Below are the code and all the weights of a small trained network. Each question names an input and a target symbol and asks about switching units off, where a switched-off unit gives its printed mean instead of its output.

import numpy as np


def w(rows, s, z=0):
    codes = np.array(rows[::2]) - 128.0
    scale = np.full(codes.shape[1], s)
    scale[-1] = z or s
    return codes * scale


def f(y):
    return np.maximum(y, 0)


def softmax(a):
    e = np.exp(a - a.max(-1, keepdims=True))
    return e / e.sum(-1, keepdims=True)


def log_softmax(a):
    a = a - a.max(-1, keepdims=True)
    return a - np.log(np.exp(a).sum(-1, keepdims=True))


def net(x, mask):
    ids = ['αβγδεζηθμξπστφψω'.index(c) for c in x.split()]
    T = len(ids)
    res = E[ids] + P[:T]
    r = res
    for j in range(2):
        rows = slice(2 * j, 2 * j + 2)
        q, k, v = (r @ M[0][rows].T for M in (Q, K, V))
        z = softmax(np.where(np.tri(T) > 0, q @ k.T / 2**0.5, -1e9)) @ v
        o = O[0][rows]
        res = res + np.where(mask[j], z, o[:, -1]) @ o[:, :-1]
    y = f(res @ A[0][:, :-1].T + A[0][:, -1])
    res = res + np.where(mask[2:26], y, B[0][:, -1]) @ B[0][:, :-1]
    return log_softmax(res[-1] @ U[:, :-1].T + U[:, -1])


Q, K, V, O, A, B = {}, {}, {}, {}, {}, {}
E = w([
[122,162,140],'α',
[102,123,150],'β',
[87,135,155],'γ',
[108,138,147],'δ',
[77,192,146],'ε',
[173,115,128],'ζ',
[161,188,112],'η',
[147,125,143],'θ',
[38,171,172],'μ',
[127,82,149],'ξ',
[158,127,143],'π',
[74,148,162],'σ',
[41,98,187],'τ',
[83,174,148],'φ',
[202,168,109],'ψ',
[255,160,94],'ω',
],0.0081)
P = w([
[121,115,117],'0',
[139,150,164],'1',
[137,103,177],'2',
[106,81,76],'3',
[121,173,97],'4',
[157,140,185],'5',
[107,2,149],'6',
],0.015)
Q[0] = w([
[182,88,251],'head 1',
[138,236,162],'head 1',
[104,139,59],'head 2',
[150,72,117],'head 2',
],0.027)
K[0] = w([
[77,110,5],'head 1',
[135,5,140],'head 1',
[112,62,81],'head 2',
[159,89,164],'head 2',
],0.025)
V[0] = w([
[79,219,123],'head 1',
[250,152,77],'head 1',
[158,106,206],'head 2',
[63,163,134],'head 2',
],0.018)
O[0] = w([
[171,137,185,249],'head 1',
[82,254,112,93],'head 1',
[105,123,65,247],'head 2',
[121,71,166,152],'head 2',
],0.016,0.002)
A[0] = w([
[102,102,119,100],'neuron 1',
[254,107,97,104],'neuron 2',
[210,161,250,57],'neuron 3',
[157,81,196,137],'neuron 4',
[22,93,39,163],'neuron 5',
[201,172,204,166],'neuron 6',
[55,61,47,140],'neuron 7',
[69,33,110,108],'neuron 8',
[249,176,174,84],'neuron 9',
[116,154,80,217],'neuron 10',
[49,144,236,96],'neuron 11',
[201,89,59,125],'neuron 12',
[89,220,137,183],'neuron 13',
[231,113,104,108],'neuron 14',
[160,67,118,91],'neuron 15',
[142,42,109,204],'neuron 16',
[116,170,143,147],'neuron 17',
[140,174,205,152],'neuron 18',
[94,109,196,98],'neuron 19',
[95,206,110,2],'neuron 20',
[59,56,190,86],'neuron 21',
[127,135,61,76],'neuron 22',
[204,157,207,189],'neuron 23',
[82,94,98,114],'neuron 24',
],0.0052,0.0056)
B[0] = w([
[116,127,105,133],'neuron 1',
[167,187,138,183],'neuron 2',
[202,170,186,152],'neuron 3',
[63,117,155,216],'neuron 4',
[189,132,49,171],'neuron 5',
[113,62,165,183],'neuron 6',
[141,153,48,156],'neuron 7',
[148,196,119,186],'neuron 8',
[160,177,169,147],'neuron 9',
[199,52,78,205],'neuron 10',
[161,197,127,153],'neuron 11',
[111,195,119,175],'neuron 12',
[240,73,169,233],'neuron 13',
[155,178,135,172],'neuron 14',
[173,157,154,181],'neuron 15',
[9,167,73,254],'neuron 16',
[161,109,157,170],'neuron 17',
[90,86,150,170],'neuron 18',
[135,171,160,151],'neuron 19',
[5,244,135,166],'neuron 20',
[155,206,138,180],'neuron 21',
[110,112,128,136],'neuron 22',
[105,40,168,208],'neuron 23',
[113,130,90,136],'neuron 24',
],0.018,0.0065)
U = w([
[41,1,115,255],'α',
[94,123,99,84],'β',
[93,128,120,115],'γ',
[100,104,108,107],'δ',
[111,108,199,15],'ε',
[162,72,77,90],'ζ',
[176,26,179,158],'η',
[123,80,86,140],'θ',
[111,182,206,47],'μ',
[96,98,45,141],'ξ',
[132,84,91,144],'π',
[91,136,146,134],'σ',
[86,195,106,65],'τ',
[89,107,166,193],'φ',
[167,116,137,175],'ψ',
[202,185,135,173],'ω',
],0.0055,0.0028)

Each question gives the input, a string of symbols that net reads in full, and the target symbol t.
The units are the heads (2 rows each of Q, K, V and O) and the neurons (one row each of A and B). Each row of codes is followed by its name. A weight is (code - 128) times the scale printed after its matrix; where a second scale follows, it is the last column's (O, A, B and U).
mask holds one flag per unit, heads first, then neurons. A switched-off unit (its flag False) gives its mean, the last column of its rows in O or B, instead of its output. The means were averaged over made-up inputs and are rounded, as every weight is.
A unit's drop is (log p(t) with every unit on - log p(t) with that unit switched off) / (log p(t) with every unit on - log p(t) with every unit switched off).
The circuit of an input: a set's keep is (log p(t) with only the set's units on - log p(t) with every unit switched off) / (log p(t) with every unit on - log p(t) with every unit switched off). Starting from the 12 units with the biggest drops (on a tie, the unit counted first), units are removed one at a time, each time the one whose removal leaves the highest keep (on an exact tie, the one counted first), for as long as the keep stays at least 0.8.
units of the circuit, in order: the units of the circuit, biggest drop first
unit that matters most: the unit with the biggest drop
k most important neurons: the k neurons with the biggest drops, biggest first
heads that matter: for each layer, one digit per head in row order, 1 if its drop is at least 0.15 and else 0, layers parted by /
drop of u: that unit's drop, to one decimal
input α ω τ γ, target ω: heads that matter -> 10
input μ ω α π, target ω: heads that matter -> 10
input ζ α τ θ ω β ω, target ω: units of the circuit, in order -> head 1; neuron 13
input η α α η δ, target α: heads that matter -> 11
input ξ ψ μ, target ξ: heads that matter -> 11
input α π ζ φ ω ξ θ, target ω: unit that matters most -> head 1
input η ω α μ, target ω: heads that matter -> 10
input β ξ θ η, target ξ: 3 most important neurons -> neuron 13; neuron 7; neuron 5
input τ ω ω, target τ: heads that matter -> 11
input π τ π μ, target τ: heads that matter -> 10
input φ τ γ ξ η ψ π, target η: 2 most important neurons -> neuron 16; neuron 13
input ξ ζ φ, target ξ: heads that matter -> 11
input μ μ μ ε, target μ: heads that matter -> 11
input η τ δ π, target τ: most important neuron -> neuron 16
input η α η α ξ, target η: heads that matter -> 11
input ω ω δ, target ω: 2 most important neurons -> neuron 13; neuron 16
input α α α α μ β ξ, target μ: heads that matter -> 10
input μ ω η ε ε, target η: heads that matter -> 01
input ξ δ η η μ φ, target η: heads that matter -> 10
input μ η φ, target μ: heads that matter -> 10
input α α ε ξ ω τ, target ξ: unit that matters most -> head 1
input ξ ω τ α τ, target τ: 3 most important neurons -> neuron 16; neuron 8; neuron 21
input η α σ ω μ ε, target ω: 3 most important neurons -> neuron 13; neuron 11; neuron 16
input μ ξ ε ω τ φ, target ω: 2 most important neurons -> neuron 13; neuron 16
input ξ ζ α, target ξ: drop of head 2 -> 0.3
input ζ ω α α, target ω: drop of head 1 -> 1.4
input α ω μ ε, target ω: drop of neuron 20 -> 0.1
input τ π ω α η, target ω: unit that matters most -> head 1
